Below is a small trained network, with its code and all its weights. Each question gives an input and a target symbol and asks what happens when units are switched off, that is, made to give their printed mean instead of their output.

import numpy as np


def w(rows, s, z=0):
    codes = np.array(rows[::2]) - 128.0
    scale = np.full(codes.shape[1], s)
    scale[-1] = z or s
    return codes * scale


def softmax(a):
    e = np.exp(a - a.max(-1, keepdims=True))
    return e / e.sum(-1, keepdims=True)


def log_softmax(a):
    a = a - a.max(-1, keepdims=True)
    return a - np.log(np.exp(a).sum(-1, keepdims=True))


def net(x, mask):
    ids = ['αβγδεζηθμξπστφψω'.index(c) for c in x.split()]
    T = len(ids)
    res = E[ids] + P[:T]
    u = 0
    for l in range(2):
        r = res
        for j in range(3):
            rows = slice(3 * j, 3 * j + 3)
            q, k, v = (r @ M[l][rows].T for M in (Q, K, V))
            z = softmax(np.where(np.tri(T) > 0, q @ k.T / 3**0.5, -1e9)) @ v
            o = O[l][rows]
            res = res + np.where(mask[u + j], z, o[:, -1]) @ o[:, :-1]
        u += 3
    return log_softmax(res[-1] @ U[:, :-1].T + U[:, -1])


Q, K, V, O = {}, {}, {}, {}
E = w([
[150,45,120,155,185,136,49,100,132,172,64,146],'α',
[120,131,9,110,33,110,72,141,103,168,24,76],'β',
[100,204,136,124,110,144,123,164,51,170,126,177],'γ',
[207,158,180,149,45,193,88,69,216,114,163,118],'δ',
[74,138,148,219,168,4,189,76,66,143,101,134],'ε',
[144,126,48,80,192,94,82,104,158,23,109,227],'ζ',
[152,141,217,175,138,127,35,95,51,85,135,114],'η',
[205,171,52,210,74,68,181,89,158,101,192,154],'θ',
[152,151,249,130,157,130,53,122,165,114,35,202],'μ',
[174,97,146,229,69,71,227,66,165,221,84,100],'ξ',
[111,114,128,54,161,166,152,176,196,173,69,196],'π',
[72,155,232,111,112,131,150,115,16,232,94,62],'σ',
[42,135,135,71,131,94,116,63,168,182,193,174],'τ',
[136,51,111,86,167,84,129,159,51,154,167,159],'φ',
[62,142,185,135,157,92,150,116,198,109,131,60],'ψ',
[119,198,84,190,193,91,255,96,141,178,58,186],'ω',
],0.0094)
P = w([
[129,124,113,110,106,140,131,124,122,121,139,123],'0',
[150,132,159,107,115,66,100,155,138,141,114,142],'1',
[118,126,112,97,108,138,152,19,105,114,85,135],'2',
[101,127,138,167,100,158,131,154,121,132,148,150],'3',
[169,152,147,111,187,67,95,129,143,151,135,111],'4',
[137,80,134,118,173,167,127,5,122,122,89,133],'5',
[91,129,139,185,128,188,136,152,119,126,151,154],'6',
],0.018)
Q[0] = w([
[123,137,78,121,98,109,85,70,92,151,105,133],'0.h0',
[64,142,143,208,143,151,128,163,172,109,153,137],'0.h0',
[150,133,191,158,96,133,163,201,136,118,155,164],'0.h0',
[114,150,114,96,85,142,68,222,185,168,174,102],'0.h1',
[64,66,168,32,144,131,120,153,130,134,118,131],'0.h1',
[81,136,193,135,98,74,82,107,167,146,145,229],'0.h1',
[129,108,112,120,119,141,145,136,93,121,167,118],'0.h2',
[149,147,141,85,146,116,153,4,125,35,108,109],'0.h2',
[131,201,150,100,91,106,128,98,134,101,140,144],'0.h2',
],0.015)
K[0] = w([
[188,185,166,120,183,90,115,103,130,179,133,161],'0.h0',
[65,104,179,183,166,186,165,121,151,83,163,162],'0.h0',
[86,100,125,168,57,173,139,115,98,114,103,192],'0.h0',
[73,108,107,26,38,137,144,129,144,160,198,115],'0.h1',
[50,80,131,56,192,167,97,121,164,184,150,88],'0.h1',
[73,112,169,128,180,141,165,72,126,112,235,247],'0.h1',
[149,102,139,125,113,139,128,111,83,179,165,161],'0.h2',
[223,206,132,67,167,51,101,129,151,170,167,79],'0.h2',
[136,176,150,112,102,71,89,136,153,133,90,144],'0.h2',
],0.013)
V[0] = w([
[110,105,109,179,141,73,124,111,59,81,156,108],'0.h0',
[169,143,124,124,153,145,133,145,63,135,70,178],'0.h0',
[113,189,141,136,142,104,166,192,178,111,100,122],'0.h0',
[99,106,103,133,69,141,138,141,129,95,110,100],'0.h1',
[136,144,112,101,105,129,150,149,146,145,132,124],'0.h1',
[110,122,132,143,153,112,157,125,137,133,164,122],'0.h1',
[136,104,147,84,159,110,155,176,89,174,158,141],'0.h2',
[130,122,113,115,130,104,129,187,131,116,67,64],'0.h2',
[128,9,132,154,148,105,142,119,183,158,85,136],'0.h2',
],0.013)
O[0] = w([
[96,210,150,156,143,129,96,98,141,65,44,153,51],'0.h0',
[130,104,148,74,69,164,130,174,223,130,76,123,142],'0.h0',
[165,113,134,140,160,156,80,150,138,222,118,170,250],'0.h0',
[140,123,126,172,215,149,130,139,117,112,96,138,16],'0.h1',
[124,110,172,141,162,129,107,101,138,110,139,129,76],'0.h1',
[145,130,161,118,89,146,115,132,140,141,108,184,41],'0.h1',
[144,97,131,159,186,139,179,180,169,96,102,89,62],'0.h2',
[72,157,115,176,142,127,101,122,206,156,180,116,255],'0.h2',
[78,5,146,197,114,80,91,118,128,93,122,126,202],'0.h2',
],0.011,0.00093)
Q[1] = w([
[89,192,132,228,99,160,132,241,65,170,155,137],'1.h0',
[159,111,204,155,65,102,202,97,75,158,118,247],'1.h0',
[185,142,53,199,3,120,97,105,122,195,57,123],'1.h0',
[145,107,252,186,115,174,215,201,124,59,180,163],'1.h1',
[84,158,170,212,154,253,168,207,152,104,128,83],'1.h1',
[92,164,214,228,174,163,87,127,86,150,193,153],'1.h1',
[216,183,127,91,105,171,168,62,129,131,120,117],'1.h2',
[218,162,116,157,70,156,90,254,79,46,184,207],'1.h2',
[112,121,50,98,79,150,135,191,82,59,104,151],'1.h2',
],0.0087)
K[1] = w([
[137,163,149,230,77,163,212,103,158,142,175,163],'1.h0',
[113,78,108,157,143,225,166,134,37,98,94,144],'1.h0',
[28,159,121,121,90,190,85,176,148,124,190,184],'1.h0',
[55,132,161,184,77,190,188,164,103,91,167,191],'1.h1',
[56,141,101,160,90,218,135,151,122,117,81,90],'1.h1',
[101,117,87,185,113,170,90,102,58,162,119,180],'1.h1',
[128,129,133,73,143,134,152,47,142,167,97,131],'1.h2',
[96,132,117,201,70,247,173,156,101,79,176,172],'1.h2',
[101,86,95,121,58,168,126,180,114,109,104,193],'1.h2',
],0.011)
V[1] = w([
[100,161,185,113,135,45,137,121,191,168,149,175],'1.h0',
[6,129,91,97,142,92,193,168,87,188,52,153],'1.h0',
[24,109,153,14,146,180,54,126,96,87,150,121],'1.h0',
[120,140,207,169,109,114,112,143,64,228,136,49],'1.h1',
[126,157,54,142,102,20,122,226,130,124,137,170],'1.h1',
[125,131,58,102,39,137,210,48,154,147,135,136],'1.h1',
[191,104,58,89,107,174,83,150,70,142,69,160],'1.h2',
[102,134,196,219,69,186,186,116,77,166,95,27],'1.h2',
[117,154,165,149,97,48,103,254,65,154,133,144],'1.h2',
],0.0074)
O[1] = w([
[161,108,176,102,109,93,187,79,128,136,162,241,209],'1.h0',
[106,97,76,106,219,63,153,148,76,147,64,173,211],'1.h0',
[72,125,129,26,167,165,64,190,98,94,201,174,154],'1.h0',
[57,118,129,61,147,90,166,140,227,69,109,63,234],'1.h1',
[185,110,226,124,175,173,132,113,54,129,107,70,253],'1.h1',
[162,73,120,109,119,115,95,175,110,136,66,238,170],'1.h1',
[105,124,166,155,160,90,167,67,185,126,201,207,130],'1.h2',
[143,59,85,2,182,121,91,27,145,196,105,85,31],'1.h2',
[247,205,75,124,132,163,79,95,138,69,176,116,184],'1.h2',
],0.0074,0.0026)
U = w([
[195,126,226,70,80,54,27,189,164,159,111,117,254],'α',
[120,181,160,179,255,80,131,95,176,139,213,95,250],'β',
[96,106,94,95,115,70,188,95,44,149,194,153,95],'γ',
[123,179,126,80,109,184,70,92,130,58,82,123,68],'δ',
[157,59,118,160,161,156,153,174,147,169,187,122,111],'ε',
[76,161,17,177,120,133,50,156,117,205,125,132,161],'ζ',
[173,102,127,127,171,195,211,136,83,51,129,65,162],'η',
[91,135,203,135,190,121,98,75,85,135,55,151,3],'θ',
[74,161,135,76,99,137,210,132,142,110,95,95,118],'μ',
[120,125,115,132,116,103,176,141,152,187,96,168,66],'ξ',
[144,171,147,187,62,174,150,97,77,171,128,117,85],'π',
[103,81,136,160,48,52,168,108,141,93,118,108,36],'σ',
[183,172,69,77,167,188,152,128,165,126,130,153,101],'τ',
[99,47,144,128,147,125,45,109,127,80,117,122,57],'φ',
[144,127,88,102,27,173,147,122,119,161,199,72,115],'ψ',
[108,148,92,168,138,142,129,188,160,48,130,179,116],'ω',
],0.0075,0.005)

Each question gives the input, a string of symbols that net reads in full, and the target symbol t.
The units are the heads (3 rows each of Q, K, V and O). Each row of codes is followed by its name. A weight is (code - 128) times the scale printed after its matrix; where a second scale follows, it is the last column's (O and U).
mask holds one flag per head, layer by layer. A switched-off head (its flag False) gives its mean, the last column of its rows in O, instead of its output. The means were averaged over made-up inputs and are rounded, as every weight is.
A unit's drop is (log p(t) with every unit on - log p(t) with that unit switched off) / (log p(t) with every unit on - log p(t) with every unit switched off).
The circuit of an input: a set's keep is (log p(t) with only the set's units on - log p(t) with every unit switched off) / (log p(t) with every unit on - log p(t) with every unit switched off). Starting from all 6 units, units are removed one at a time, each time the one whose removal leaves the highest keep (on an exact tie, the one counted first), for as long as the keep stays at least 0.8.
units of the circuit, in order: the units of the circuit, biggest drop first
most important unit: the unit with the biggest drop
heads that matter: for each layer, one digit per head in row order, 1 if its drop is at least 0.15 and else 0, layers parted by /
input τ β β β β ζ β, target ω: most important unit : 0.h1
input δ ω ψ σ ψ φ π, target ε: heads that matter : 101 / 000
input η ε ξ ω, target ξ: heads that matter : 100 / 100
input ψ ξ π, target φ: heads that matter : 001 / 000
input ζ ε τ φ ψ φ, target ζ: units of the circuit, in order : (0.h0 1.h2 1.h1)
input β α ζ, target σ: units of the circuit, in order : (0.h2 0.h1)
input ω ζ φ, target π: heads that matter : 000 / 011
input σ ψ θ, target ζ: units of the circuit, in order : (0.h0 1.h2 0.h2)
input α η σ δ θ β, target θ: heads that matter : 101 / 011
input τ τ α β φ ψ, target ω: units of the circuit, in order : (0.h2 1.h1 1.h2 0.h0)
input τ δ β, target γ: units of the circuit, in order : (1.h2 0.h0)
input π ζ ψ, target π: units of the circuit, in order : (1.h1 1.h2)
input β β π, target β: heads that matter : 011 / 010
input μ ε τ, target δ: units of the circuit, in order : (1.h2 0.h0)
input θ π η, target ε: most important unit : 0.h0
input τ β β ψ β θ, target β: heads that matter : 001 / 010
input δ σ τ ψ θ, target α: heads that matter : 010 / 010
input δ φ ψ σ β π, target β: heads that matter : 001 / 001
input δ β τ τ, target γ: units of the circuit, in order : (0.h2 0.h0)
input τ ζ β β, target ζ: most important unit : 0.h2
input φ τ α β β, target β: units of the circuit, in order : (0.h1 1.h1)
input β π ξ ζ β θ β, target π: units of the circuit, in order : (0.h1 1.h0 0.h2)
input τ ψ π, target ζ: units of the circuit, in order : (0.h0 0.h2 1.h2)
input ζ θ τ τ ψ, target α: heads that matter : 001 / 111
input ψ α ω ε, target θ: heads that matter : 100 / 100
input π β μ β β τ β, target γ: units of the circuit, in order : (0.h0 1.h0 0.h2 0.h1)
input τ τ π, target η: most important unit : 0.h2
input π β φ β φ ω, target ω: heads that matter : 101 / 011
input τ δ θ β ζ ψ, target π: heads that matter : 010 / 011
